Rows near named flat spaces through zero
namo-kib: [  2  24  15 -25  24 -12 -21 -30  18 -14   6   2  23   3  22  -3   6  15
 -15  10 -22]
rofum-vara: [ 47 -40  28  29  -4 -39  67 -37  -6  -1 -17  41   2 -17  24 -23   7   7
  47   1   8]
rofum-vara: [  4  36  37  -4  44 -57  -1 -28  -3   8  10  28  22   7  31   1  25  13
   9  24 -17]
rofum-vara: [ 36  -4 -19  33 -40 -15   6 -17 -17  22 -12   0 -10   0  26 -32   2 -16
 -15   7  38]
rofum-vara: [-16  53 -14 -18   5 -30 -55 -25  -6 -24  35   2  -2  -5  14  -7   1  13
 -24  31 -32]
rofum-vara: [-26  26   3  -2   9 -47 -24  14  -4  28  22  12  21  16 -23   2   2 -13
  -2  12 -24]
devat-lof: [-22  17   0 -13 -12  26 -13  45  -3  -8  -5 -41 -17  22 -17  14   0   4
 -16  -7  -3]
zamov-fub: [ 36 -20  20  -3 -14  17  34  -5  16   5 -36 -16   4  26  14 -14  11  18
 -14 -16  16]
namo-kib: [ -6  -5  -7  33  -4 -12  13  18  -3   8   7  23 -29   8 -19  15  -4  19
  14  -8   5]
namo-kib: [  9 -17  42 -23  48 -10  15 -19  24  44 -34   6  51  28  38   8  23  18
 -12  -2  11]
namo-kib: [  2  41 -25 -27 -17   6 -45 -26  -6 -50  28  -6  -1 -15  13  -9   6 -18
 -25  18 -25]
namo-kib: [ 18 -27 -13  -4 -32   1   1 -35  -4 -13   3  -7 -11 -29  24 -34 -32  26
  -5   7 -19]
namo-kib: [-39  12 -17  31 -17 -73 -38   4   5  20   8 -28  15 -13 -27 -40 -43 -14
  19  26  12]
namo-kib: [ -5  24 -22  17 -10  -3 -31  22  24  23 -12  13  22  49  -1  28  30 -42
 -33 -15  42]
zamov-fub: [-60  -1 -32 -15   5 -65 -42   0 -37  12  31  -2   0 -14 -33 -12  -7   9
  20  48 -19]
zamov-fub: [ 28  17  31  38  14  27  25  24  18  30 -20   9 -10  23  30  25   5   0
 -14 -32  29]
devat-lof: [ 35 -20 -16   6 -11  -3   3 -51  11  22  17  45  -3  -9  16 -20 -19  39
 -27  -6 -27]
zamov-fub: [-16 -29 -33 -30  22  45  -9 -32 -11 -45  30  18  -6 -64 -18   7 -14  -8
  26   6 -20]
rofum-vara: [ -3  11  -7  -8  11 -18 -19 -38  10 -43   9   7   0 -16  16  -5   2  17
   9  19  -5]
devat-lof: [  8   5  -2  15  47  -5  10 -26   9  -3   3  49  12  -6  -5  22  33 -18
  21   0  32]
devat-lof: [ -2  -3  -6  12  -2  12 -13  -1  32   1 -14  -4  -9  21  15  13 -12  38
 -22 -14  13]
namo-kib: [ 24   9 -19   1 -13 -12 -23 -57  28 -33  13  27   4  -8  28 -14  -8  21
 -20   4 -14]
zamov-fub: [ 16 -15  -9   7  -5 -21   7 -41   9 -24  19  47   9 -27   8  -7  -8  -5
  21   1 -22]
rofum-vara: [  3   4  25  -4  30 -25  14 -21   6 -16  -2  18  12  -3  13   5  15  11
  23   9  -6]
rofum-vara: [-14  17  12  -7  32 -33 -23 -26  16  -2   3   5  19  -1  21  -1  -2  22
   1  17  -6]
devat-lof: [  3 -18  30  16 -30 -21  58  44 -35  -3  -9 -18 -43  10 -24 -10  -3  27
  37   0 -19]
devat-lof: [  3   9   4 -14   8 -10  -3 -10 -11   4   9   4  13  -5  -1  -9   9 -12
  -1  11 -12]
zamov-fub: [ -8  19 -35 -39  25  32 -42 -50   1 -62  34  14  -6 -37   2   8   8   7
 -11  18 -21]
devat-lof: [ -4  22  10  -1  27  -7 -18  -1  27  21   8  39  32  24  12  33  17 -15
 -17 -13  -8]
rofum-vara: [  6 -33 -50  16 -43  36  -3   5  -6   7   3  -6 -26 -15 -32 -15 -25  -7
 -13 -13  19]
zamov-fub: [ 20  -7  -9  32 -29  15  17  16   8   9   9  27  -2  -5 -17   5 -12 -42
   6 -29   1]
devat-lof: [ 19 -47 -22  24 -55  21  16  -3  18  -5  -6  13 -31  -2  15  -2 -40  39
  -9 -26 -11]
devat-lof: [  9  -7 -16  23  -9  19  -6  -3  31  14   2  25 -22  20   3  17 -17  45
 -30 -25  -2]
devat-lof: [ -5  15  12  20  -7 -42   4  15 -13  24  18  20   0   4  -7  -2  -6  -8
  11   5 -22]
namo-kib: [ 11  -5   9 -27  -1  46   4  22   0  18 -23 -11  14  32  27  26  29 -13
 -35 -18  10]
namo-kib: [  0  -2  24 -22   8  53  20  29   2 -25 -19 -32  -4   3   4  21   9  -8
   4 -17   1]
zamov-fub: [-14  -3  19 -42  21  -2  11   1 -16 -22   5 -17  21 -15 -25  -9  13 -17
  26  15 -26]
rofum-vara: [  9  -8  -4   8 -13  11  -3  -5  11  -7  -4   7  15 -12  22   3  -8 -31
   2 -10   8]
zamov-fub: [-18  42  -1 -13  13 -50 -38 -25 -11 -22  17 -11  -5  -1  15 -15   7  28
  -5  40 -15]
namo-kib: [  8  13  14 -37   7  24 -23   6  21  33 -21 -18  48  40  31   9  22 -21
 -54 -11   2]
zamov-fub: [-22   6  44 -11  62  -8  15   4 -13   1   4   3  10 -26  17  20   3   6
  40  13 -13]
devat-lof: [ -7  11  -2  29  14 -12   7  10 -14   9   9   5 -17 -14 -24  -2  -3 -10
  23   5  20]
rofum-vara: [ 38 -43   6  10  -8  58  44  -6  -7  25 -16  -3 -28 -18  20  -9 -23  33
 -11 -24   7]
devat-lof: [-18  43  34  11  43 -74 -17  -6   6  24  -1   7  35  16  16  -1  17  -8
  14  25   9]
namo-kib: [ -9  26 -10   2   3   6 -16  11   5 -29   3   0  -1   6  -9  18  20 -28
   3  -1  16]
zamov-fub: [-40  26   5 -21  19 -49 -15  36 -34  35  13 -13  15  28 -50  -2  29 -19
   5  28 -10]
rofum-vara: [ -2  18  -2  -4   5  16 -21   0   9  -7  -6 -12  10   2  24  10   6 -17
 -16  -1  16]
zamov-fub: [-30  22  17 -12  60  17 -13  25  -6  27   4   6   7  11   4  44  22   0
  -4   0   8]
[ -8 -13 -10  11  -1 -24   3  -2 -18  14  -2  -1   5 -14 -11 -14   1 -20
  22  15  22] : namo-kib
[ 23 -60 -31  39 -44   8  43  -2 -17  16   7  27 -24 -37 -39 -26 -32 -19
  33 -17   8] : zamov-fub
[-38  30   9  -4  21 -28 -29  25   0   2  -5 -24  16  17  -3  14  13 -16
   6  16  15] : namo-kib
[-11  -1 -68   5 -75  -8 -39  -2 -14 -37  24 -20 -33 -12 -37 -32 -25  -7
 -14  14  -7] : rofum-vara
[  8 -60 -33  10  -1  83  17  11  18  26 -11  31  -6  -7  -8  38 -10 -11
 -12 -45  28] : zamov-fub
[ -5  15  11 -22  -8 -19  -5 -10 -11 -34   2 -34 -32   6   5 -20  -6  68
  -6  24 -32] : rofum-vara
[ 39 -18  22   3 -14  39  43   4 -15   3 -14  -5 -22  -7  28  -4  -2  11
  -4 -17  -3] : rofum-vara
[  8   9  -9  10  18 -19  -2 -30   8 -21   8  36   3  -5   0   6  20  -5
  13   7  13] : namo-kib
[ 26 -12 -36   5 -61  53 -11  14  12  -3 -14  -6  -8  20  16   8   2 -30
 -45 -29  21] : namo-kib
[ 36 -47 -13  10 -63  29  52   6 -25 -19  20  27 -33 -33 -22 -16 -26 -14
  23 -24 -43] : rofum-vara
[ -5  14   3  16   3 -28 -11  -1  13  11   3  16   2  17   9   8  -1  14
  -5   0  -1] : devat-lof
[ 49 -48 -64  24 -83  57  22 -10 -23 -18   1  22 -41 -23   2 -12  -5 -32
 -14 -22  25] : namo-kib
[-38  35  19   5  25 -32 -42  35  46  28 -32 -27  48  60  12  29  17 -18
 -21  -4  39] : namo-kib
[ -4  -9 -18  -1 -44  -6 -19  -4   2  -9   4 -25 -12  -8   8 -25 -38  21
 -15   4 -21] : rofum-vara
[ -6  18   6   0  21  32  13  54 -10  32  -5  11   9  37 -36  42  47 -53
  -8 -22  27] : namo-kib
[ -7   4  21 -15 -21 -21  18  29 -26   8   4 -31 -32  23 -25 -19  -8  54
  -5  10 -45] : rofum-vara
[-28  36  34 -36  43  25 -12  40   4  -5 -26 -62  15  31 -10  19  29  -4
 -12   4  18] : devat-lof
[-26  51  57  -3  52 -68   7  26  -9   6 -15 -17  17  41  -3  13  47   6
  26  28  12] : devat-lof
[-23  -4  -9 -21 -37  57  -9  91 -37  44 -29 -61   2  39  -1  28  24 -61
 -36 -15  34] : namo-kib
[  3 -30   2  -2   9  16  28   9 -11  20  -6   7   0  -5 -23   2   5  -6
  14  -8   7] : zamov-fub

Rows near named flat spaces through zero
somozpibot: [ 14 -12   0  32   7 -53   4 -14 -22 -21 -29 -20 -10  53  -3   2 -25   1
  -1  -6 -10]
somozpibot: [-20  32  10  19  26   3  11 -28 -32 -56 -56  54  22  40  15  10   3 -48
  35 -15 -28]
mavamgota: [ 25  -1  -4  36  10 -13 -27   4  11 -11 -22   6 -32  10  15  14  38   2
  -9  -4  14]
somozpibot: [-31 -43  22  -1 -22 -21  -3  13 -21   7  43  -2  -3   0  -3 -18 -34  17
 -20  30  23]
legtemos: [-14  20   9  12  -3 -24 -13  10 -12 -33 -26  31 -19  29  14   4  14  -6
  13  31   1]
pizekzife: [-12  10  26  21  12  14   4  21  -7   1  -4  17  16   1 -20  -1 -21 -25
  -9   2 -29]
legtemos: [ 21   8  12   9  -1   0 -21  26  -6  -2 -10  19  19   8 -14  11  25 -35
  -4 -10 -27]
somozpibot: [ 52  -3 -28 -26 -13 -15  34 -26  43  -2  25 -64  -5  10  -5  22 -40  50
   4 -29  20]
mavamgota: [ -2 -25  11  -6   6  -2   0 -32   4  16  12  -6  -8  14   6  12  -7   6
  -2 -19  27]
somozpibot: [  3   9   4 -10   0   7   6  -7  15  -9  -4  -6 -30  -8  12  11   9  22
  15   9  17]
pizekzife: [ -6   3  24 -22   3   5  -5   6 -16  28  12  -2  13  -2   5 -10   7  19
  12  17  -2]
mavamgota: [-27  21  15  50  28   2   2  -9 -14 -28 -49  55   3  19  18  -1   7 -40
   2   0 -30]
pizekzife: [-57 -22 -12  -4 -11  -8  20  14 -40  37 -25  24  21 -12  28  -5  14 -23
  13  24  -8]
pizekzife: [-36 -25  26  -9  -7  -2  -5   6 -30  25 -21 -15 -18   7   7  40  18 -28
  22 -18  16]
mavamgota: [-27  -2  16  32  55  17  37 -42 -15  16 -65  71  -9  45  14  28  -1 -36
  28   8   7]
legtemos: [ -1  11   8   3  12   7   0  -9   2  -7  -5 -13  -5   9 -29   0 -23 -13
  -4 -16 -12]
legtemos: [-22 -25 -23  19 -24 -19 -22  22   9   6  34  -2   8  -3 -32 -14 -29 -30
 -56  -5   4]
pizekzife: [  0 -10   4  -6   9 -20   6 -10 -23   3  -8 -25 -11  41 -18   9 -28  15
  15   6  20]
legtemos: [ 16  -2 -15  -1  24  -8   5 -37  -5  12  19 -11  27  18 -15 -45 -35  29
 -16   0  -6]
mavamgota: [ 15 -21  36 -12  16  -7   7 -36  22  61   1  -5 -11  16 -10  13  -3  -8
  -9 -17 -11]
mavamgota: [-27 -13  10 -14  -4 -21  22 -22   2  34   7  14  21  22 -14  -9 -40 -24
 -15   3 -23]
pizekzife: [ 17 -26  -1  21  27   6  45 -27  29  49 -16  -3 -26 -11  -3   0 -19  14
 -13   6  -6]
somozpibot: [ 42 -18  -4   0  27   3  51 -31  -7   9   0 -30  23  23 -13   3 -50  32
  17 -17   0]
mavamgota: [-14 -37 -15 -32 -50 -31  -8  10  18  36  47 -31   0 -14   3   4  -7   6
 -29  -4  21]
mavamgota: [ 26  27 -30 -30 -18  31   4  44  11 -22 -10   2 -10 -32 -15  21  35  -3
  29  20   8]
legtemos: [ 23  12  -8  -8  10  21  -8 -12   2  -3  10  10  31 -25   5 -31  21   3
  -3 -10 -24]
legtemos: [-15   3 -31   2   2  36   5 -29  16 -43  21 -31  -3 -22   2   9 -26   8
  -2 -53  39]
pizekzife: [  1 -16  11  -7   2 -46  -6 -14 -49 -17 -38   5  -7  84   2  41   4 -15
  40   0  30]
mavamgota: [ -7  -5 -19  -6  -6   5   6 -42  22 -15   8  -3  12   1  13  16  -8 -22
  -7 -54   9]
mavamgota: [ 18  -9  19  23  16   1 -14   6  -7  16 -15   4 -11  -8   5  -6  29  -2
  -5   2 -14]
legtemos: [ 41   9  59  60  40  -7   9  40  14  31 -80  56 -65  32  -3  49  47 -21
  15  52 -26]
somozpibot: [  1   9  -2  26  20   6 -25  23   2  16 -35  11 -38  14 -28  19  27 -26
  -6  11   9]
mavamgota: [ 10   3  22  -2  13  -4  16  13   0  50 -23   3  -1   8   1  13  10   3
  13  19 -21]
legtemos: [ 46  16 -25   8   1  -7   1  -9  36 -26 -14   9 -23  11  27  24  30  25
  11   1  26]
pizekzife: [  7  -7  52  -4  31  30 -10  -9  -2  32  -3   6 -28   1 -27   8   9  -4
   7   5   5]
somozpibot: [-11 -18  14 -35  17  20  21 -12 -26  42  -1   5   4  12  -6  11  -3  13
  34  20  29]
somozpibot: [ -4  23  -7  37   8 -13  -8   1  -2 -27 -41   6 -14 -17  25 -21  28  -9
  -5   0 -40]
pizekzife: [ 23 -22  57  -3  39  32   5   4 -22  39 -11  -3 -43 -12 -27  -6  14  25
  22  38   7]
mavamgota: [ -5  -9 -15  23  15  -7  10 -13   3  29   3 -24   3 -12   4 -31 -20  23
 -24  -2 -10]
legtemos: [ 25  -7  27 -19  -4 -30 -11  12   3  43   4 -16 -28  21  13  11  23  46
  12  38  19]
somozpibot: [-31 -13 -50  -1 -15 -11 -15  -7 -14   4  -2   0  23 -10   4 -18  11 -32
 -19 -20   0]
pizekzife: [-44   0 -30   4  -7  -9   2 -11   1  28  -4  17  32  -4  14 -14  -3 -31
 -22 -13 -16]
somozpibot: [-25  -3  31 -31 -22  -8  13  13 -28 -20  44 -11  29   8 -18 -21 -59  19
   8  23  -6]
legtemos: [ 40 -24  15   9 -13 -21 -48  42  -8  14  49  14  19  19   4  -7  24  32
 -24  29  32]
somozpibot: [ 52  43  -9  59  30  19 -24   8  -5 -90 -20  -1  21  -3 -24 -27  -2 -17
 -14 -40 -50]
legtemos: [-46  17  15 -12   3  -3 -35  -1 -43  27 -21  -1  29  -7   8 -25  35 -37
   5 -18 -42]
pizekzife: [ -3  21   0 -12 -20  19 -36  33  -5 -41  27  -4   1 -36 -17 -26  15  -2
  -8   9  -8]
somozpibot: [ 26 -11   5  53  50  16  29 -11   0  17 -47  14 -21   7  -4   7  -1   0
   3   3  -8]
pizekzife: [ 13   8  30  24  26  -7 -17   6 -32  -4 -21  24  28  47  -5  10   5 -21
   9  -9 -16]
legtemos: [-30  15  29 -37  21   0  31 -31 -70   7 -35  -7  49  29  12  -9 -16  -5
  63  -7 -37]
mavamgota: [  4 -11   9  21  10   4   0   2 -12  16 -28  23  15 -11  14   1  32 -34
  -1 -14 -32]
legtemos: [-34  -9 -30 -50 -33  -1  11 -24  -4 -10  53 -41  32 -24 -18 -37 -53   8
 -13 -19   1]
mavamgota: [ 20   3   5   9  15  30  -1 -16  -1  -7 -20   2  17 -23  19  13  36 -22
  13 -48 -19]
pizekzife: [-14  32 -30  -7 -40   7 -31  29  21 -40  38  -9  32 -45  10 -23   9 -10
 -28 -22 -21]
pizekzife: [  3   4  10  -5  11   1  -1   9 -28   2   7 -21  11  16  -5  -6 -15  31
  17  11  12]
somozpibot: [ 37 -43  -9 -11 -32   6 -16  -5  31  -8  83 -46  -8 -68  34 -34  10  76
 -33  -9  38]
[-17 -29 -57 -42 -59   8  -8  -1  43   5  76 -68 -11 -72  -2 -15 -14  27
 -39 -29  42] : mavamgota
[ 37  -3 -24   8  19  15  26 -12  17 -30  15 -54 -45  -5 -35 -11 -52  66
   2  13  41] : pizekzife
[ 38  30 -63  22  16  33  12 -42  41 -71 -22  11   2 -12  42  23  28   6
  15 -55  27] : legtemos
[ 53  25  -9   4  34  52  24 -20  23 -54  -3 -29 -33 -19 -14   7 -14  50
  29 -11  27] : somozpibot
[ -8  -1   6   3  28  12  18 -44  -5  -5  -9  15   7  24  -5   0 -26  -7
   9 -16   6] : mavamgota
[-42   7 -27  -9 -15   5  10 -20  12  11 -14  34  23 -33  49  -8  33 -31
  -2 -14 -21] : somozpibot
[-23   8  33 -17 -23  21 -22  32 -27 -36  35  -9  19 -46  -8 -34  -2  -2
   0   5 -27] : mavamgota
[-17  12  17  -1  -8  16 -33  35 -22 -14  11   0   8 -24 -22 -20  11 -21
  -8   5 -20] : pizekzife
[ 21 -15  -6  18  13 -16 -10  -9 -11  28 -19   6  12   2  15 -16  32  -6
 -10  -6 -21] : pizekzife
[-22  -7 -25  23   0   1   2 -10  17 -14  13  -1 -12  -8 -21 -19 -37 -11
 -36  -5   6] : legtemos
[ 12  -1  -1  29   9   4   6  -4  -8 -10  -1  11  40 -22  16 -32  -1  -8
 -17 -18 -46] : somozpibot
[ 30  17  -8  20  12  16  14  -2  41   3  23  -8  14 -24  -6 -23 -25  25
 -29  -7 -23] : pizekzife
[-47 -28   8 -15 -14 -11  23  -6 -13  46   7  21  17  -7  23  -7  -9  -7
  -1  21  -2] : somozpibot
[-40  -3 -21  -4 -15   3 -15 -11   5 -25  45 -21   3 -17 -35 -40 -53  -6
 -41 -11   6] : legtemos
[  7  63  -8  39  31  -8  -5 -18  -2 -88 -31  25   4  54  -9 -11 -33  -2
   8  -2 -17] : mavamgota
[ 37   5   6 -18   7  26  -5 -42  18 -13   0  18   7 -32  70   4  71  27
  30 -28  10] : somozpibot
[-44  -7 -37 -10 -21   0  20   6  16  37   8   3  16 -26  -2  -7 -17 -25
 -24   0  -9] : somozpibot
[ 31  -2 -31 -13  -7  28  23 -18  32 -33  44 -36   9 -33  -5  -8 -35  40
  -6 -27  22] : somozpibot
[ -7 -19 -17 -25 -54 -25 -24  38  15  18  40  15   4 -39  19 -22  35   3
 -29  37   1] : legtemos
[-50 -13  11 -27 -14  -5  19  11  -8  22  22  16 -16   7 -21  -8 -41   8
   0  57  24] : mavamgota

Rows near named flat spaces through zero
nilig-bavi: [  9   7  12  12   3 -15  -4 -20 -15  11  11 -12  16   6   6  24   0  21
  -8  12 -41]
bafi-retak: [ 30  11 -19   4  22  -4  -5 -30  -8 -21  17   8  19   0  40   9   6  -4
  27   5 -14]
muman-sidov: [ -2 -13  -3  -6  19  15  15  -8   1  -4  -1  16   7  31   0  10  19  -5
   6 -18  -7]
muman-sidov: [-12   0  -2   0  -9  -4  -3  10  -9 -17  26   5  16  13  31   5  -6  25
  19  13 -12]
muman-sidov: [ 23   7 -22 -19 -11  -6 -33  -1 -30   0   6  37  22  16  16 -14  -9  11
 -24 -32  -7]
muman-sidov: [ 16 -33 -19 -22  16  20  46  -7  -2 -61 -34 -27 -62  29 -39  14  -2 -20
 -18  95  -4]
bafi-retak: [ -9  -6 -19 -12  18 -23  28  27  11   1 -32 -13 -21  -3  -3 -24   8 -33
   3   3  14]
muman-sidov: [ 46 -15   9  39   6 -23  40 -12 -12 -26 -35 -29   6   7 -26  18  -1 -13
 -18  19   0]
dak-vusi: [-16 -38 -19 -30  18  18  17   0  -2 -38  -2   5 -33  22 -11 -19   1 -14
  -5  42   7]
dak-vusi: [  5  12 -26 -21 -14  10 -27   5   0 -14  27   3   9   7  26  -2  -1  11
  15   4 -16]
dak-vusi: [ 34   8  -1  14  29 -18  18 -22 -17 -23 -15   2 -16  -4  -7  33  -1  12
  -4  34 -12]
nilig-bavi: [-17 -17   8   0   0  -7  -1  10   1 -34  20  15  -2  -8 -12  -3  15   8
  -4  -4  21]
dak-vusi: [  0  11 -12  28   5 -25 -18 -11  28  46  21 -20   2 -36  20 -51  -7 -20
  14 -65  11]
bafi-retak: [ 10  12  16   5  -5   7  -7  -5 -19   8  -5  34   1  28  10  12 -11  41
  -4  17  10]
bafi-retak: [-16   2   6 -15 -31  10   2 -10   0   0   8   3 -10  24   9  -4   7 -13
 -21   3  -4]
nilig-bavi: [ -1 -37  -7   9  11  -6  25  20 -25  -9 -28 -64  19 -25 -15   7 -54  -8
   8  60 -46]
dak-vusi: [ 45  11  18  38 -12 -20  -6  -9  -4 -63  22   1  24 -16 -17  43  27  30
   0   6  17]
bafi-retak: [ 27 -21 -19   9 -10  -2 -35  -2   4  -2   9 -39  10 -39 -24 -44 -25 -11
 -13  -2   5]
dak-vusi: [-13  26 -15 -28  21   0 -48  14 -12 -27  50  56   8 -28  12  37  12  54
  24 -19 -14]
bafi-retak: [ -1   7 -12   9  12 -13  12  18   9  18  -8 -22  -8   4   1   1  -8  12
  16   2 -18]
bafi-retak: [  4 -14   6  46 -47  52  25  23   7 -20  14 -12   6  27 -18  38 -51  40
  21 -32  -5]
nilig-bavi: [  1   8   1  10   8   2 -11 -19  14  18   9  17 -21 -14   6 -24  -3  -4
   2 -22  29]
muman-sidov: [ 47   5  -7  44 -10  -5   9   4   0  -4 -19 -12   6 -10  -5  -6 -32   7
   8 -18  25]
muman-sidov: [ 25  18 -23 -11 -29  -1 -23   8 -10 -16   1  20  -4  -3  19 -21 -17   0
  -9  -4  26]
nilig-bavi: [-10  -8 -10 -27   8  19 -21  -7  13  -4  10  10 -20  -7  -4 -28  10 -11
   1  15  22]
nilig-bavi: [  4  -9 -21  -7  16  34  29 -16  -2 -13 -10  16 -41  22  -3  15 -24  -8
   4   1  -8]
nilig-bavi: [ 15   3  -4  -2  38 -73  15  15 -29 -16 -38  -4 -14 -38 -20   1   6  -6
 -30  33  -2]
bafi-retak: [  54   -4  -62   15   68 -107    3   14  -12  -27  -14  -30   13  -47
   26  -55    8  -27   13   -3   -3]
muman-sidov: [ 24  15   3  38  -9  17  17  12   3 -22  -1  -2  22 -11   4  46 -19  19
  38 -20   4]
muman-sidov: [ 13 -17  -5  25  23   7  -9   3   4  11   3 -20  35 -31 -10  -5 -18   2
  27 -29  -6]
bafi-retak: [ 25  18  18  70 -32 -11  16  29  -2  18  -6 -29  43 -12 -10  42 -37  38
  17 -54 -18]
dak-vusi: [-26   5  -2 -15 -17  26 -29  46  30  29   0 -17  14 -22  -8 -22  -4   7
  31  -5  23]
muman-sidov: [  2 -17 -25   3  37  23 -12  25  22  29 -21 -47 -36 -48 -46 -22 -50  15
  26  34  -3]
dak-vusi: [  4  -8   1 -17 -29  30   3  27  -6  -7 -21  -6  15  40 -18  16   0  11
  -8  20  -7]
bafi-retak: [-22  -8  -3  -5  26  14  26   1  22  31 -38 -53 -43 -45 -14 -16 -33 -41
  20  55  -2]
dak-vusi: [-18  20  18 -15 -13   9  -8 -23 -23   0  24  86  19  26  23  32  27   2
 -24 -83   0]
nilig-bavi: [ -6 -13 -25 -51  19 -13 -50   9   3   3  17 -29  -2  -3 -17 -32  27  11
 -13  57 -31]
dak-vusi: [ 39 -18   2  20 -18 -12  36 -30 -18 -31 -22 -32   0  35   3   1  -6 -25
 -28  43 -12]
nilig-bavi: [ -1  15  12  -1  11 -26 -27 -19  14  -2  28  43 -11  -6   1 -20  50   8
 -15 -33  41]
bafi-retak: [-44   2  17 -33  18  -7  13  -2   2   4  -1  26 -26  13  -3  11  39  -9
 -13  14  -2]
muman-sidov: [ -2  35 -25 -29 -23  15 -16   6  -2  20  13  76  -5  68  64 -22  10  16
   8 -53  24]
dak-vusi: [-35   8 -26 -39  14   5 -14   6   0  31  12  -8 -19  -2  34 -18 -22   1
  17  26 -39]
bafi-retak: [-15  11  25  17 -20  17   4  -8 -11   6  11  -2   7 -19   4  39 -31  16
   5   1 -21]
muman-sidov: [-11  -5  -1  13  25   3   6  -1  26  50 -14 -32 -14 -14   3 -34 -15 -11
  26   8   7]
dak-vusi: [ 35  20  -5  23   7 -14 -25  15  10  -5   2 -11  -1 -36 -36  18   2  35
   4  -9   7]
nilig-bavi: [-31 -16  13 -26  -3   8 -12   6   0 -41  22  19 -19 -16 -24   4  20   6
 -14  29  20]
bafi-retak: [  9  -1  24   4 -25  18 -13  -9  19  16   3   6  17  41 -25  -3  45   5
 -22 -29  18]
muman-sidov: [  9 -10  -7  -9  24 -35  -4  14 -11  -5 -13 -13  22  -5  -6 -10  19  -2
  -5  17 -11]
muman-sidov: [-27   5   6 -12   3  24   1  -2 -11   8  26  34  18  37  22  40   5  31
  16 -25 -39]
dak-vusi: [-20 -24  -4 -30  -8  22  30 -11 -27 -29   1  17  23  60  53   5  -1 -21
  10  36 -22]
nilig-bavi: [  0  11 -23   7 -20 -10   4  31   8  17 -13   1 -29  -3  20 -46 -40  -1
   6 -13  35]
nilig-bavi: [ 18  31  -2  36  -6 -51 -10  34  -4  40 -15 -18  24 -36  12 -12 -26  20
  10 -35   2]
nilig-bavi: [-20  13   8 -37  -5  10 -22   6 -16 -33  20  29 -12 -10 -12  43  14  29
 -11  39 -14]
bafi-retak: [ -7 -24   6   0  -1  23  -3   1  14  -5  -5 -14  -6 -22 -36 -13  -2 -19
  -6  -2  21]
nilig-bavi: [ 17 -14 -10   9  47  12  25 -13   0 -15 -23  14   0 -17 -17  18   1 -26
  16 -27   8]
dak-vusi: [-41  17 -23 -78 -27  37 -79  35  -8 -20  43  51 -14 -36  -7   0  -6  30
  -7   6   5]
[ -6 -18  20  -4 -16  20  20 -21   1  -6 -15 -11  13  19   9 -10  10 -41
  -6  25  15] : nilig-bavi
[  9  23 -16 -36 -14  -2 -23   1 -28   5  -5  34   0  18  15   8  -4   9
 -27  -1 -20] : muman-sidov
[ 21  -9 -27  12  74 -16  22  13   2 -20 -20   5  -8 -20   3   3  -4   9
  49  16  12] : bafi-retak
[-11  20  23  -7 -62  15  -7  -4 -22  -7  21  44  20  47  24  28   4  20
 -28 -28  -5] : bafi-retak
[  3  18  40  44  17 -67  48 -46 -17 -18  10   0  12  -1  32  44  36 -12
 -10   0 -23] : bafi-retak
[  2  -6 -13  -1   8  -3 -11   8  -4  20 -14 -29 -21 -32  -9 -27 -45   4
   1  38  -4] : bafi-retak
[-25 -14  19  -1 -32  -1  -5   9   2  -5  17  -9   8   5 -13  -7   8   1
 -21  -6   1] : dak-vusi
[-15  -1  12  -3  -8 -20  30 -43 -15 -25  14   1 -28  14  35   3   3 -27
 -22  40 -13] : bafi-retak
[  0   8  -4  -7   4  -1  10  14 -19 -13   6  29  13  45  16  36   8  37
   7  -4 -26] : muman-sidov
[  0 -28  11   8  16  39  21 -11   1 -39   2  19  39   1  -3  29  16 -24
  30 -25  15] : nilig-bavi
[-14  -7  15 -25   5  16   2 -13   3 -22  -4  14 -13  -2 -24  16  34 -20
 -18  20  11] : nilig-bavi
[ -3  27 -32 -40   0  18   0  23 -32 -44   7  50 -39  19  12  58 -27  49
   4  32 -30] : nilig-bavi
[-23   1   8  -7 -18  10  -3  12   6  19   3  -8 -12   7 -13   3  -6  11
 -10   0 -12] : bafi-retak
[ 16  23  14  21 -26 -23 -28   1  -3 -27  43   2  19 -13 -15  39  23  46
 -14 -22 -16] : dak-vusi
[ -4   4   6   4  13 -47  -6  35 -11  31 -29  -2  -8 -17 -23 -20  -8  23
 -21   6  10] : bafi-retak
[ 13  31 -15   3  -9  -5 -37  21   0  39  -6  -5   8 -42  12 -17 -38  16
  15 -14   5] : muman-sidov
[ 15   7  11  32 -60  26  20  -6  11  21 -14 -44   0  21   5  -1 -39 -13
  -6   1  -2] : bafi-retak
[  2   9  15  19 -22  -8  -6 -15  -4  17   9   0   6  -5  12  -8 -13   0
 -13 -18   3] : muman-sidov
[  1  40   0 -11 -17  -4 -15  27  -8  -6  12  65  27  24  19  37  32  31
   6 -67  10] : muman-sidov
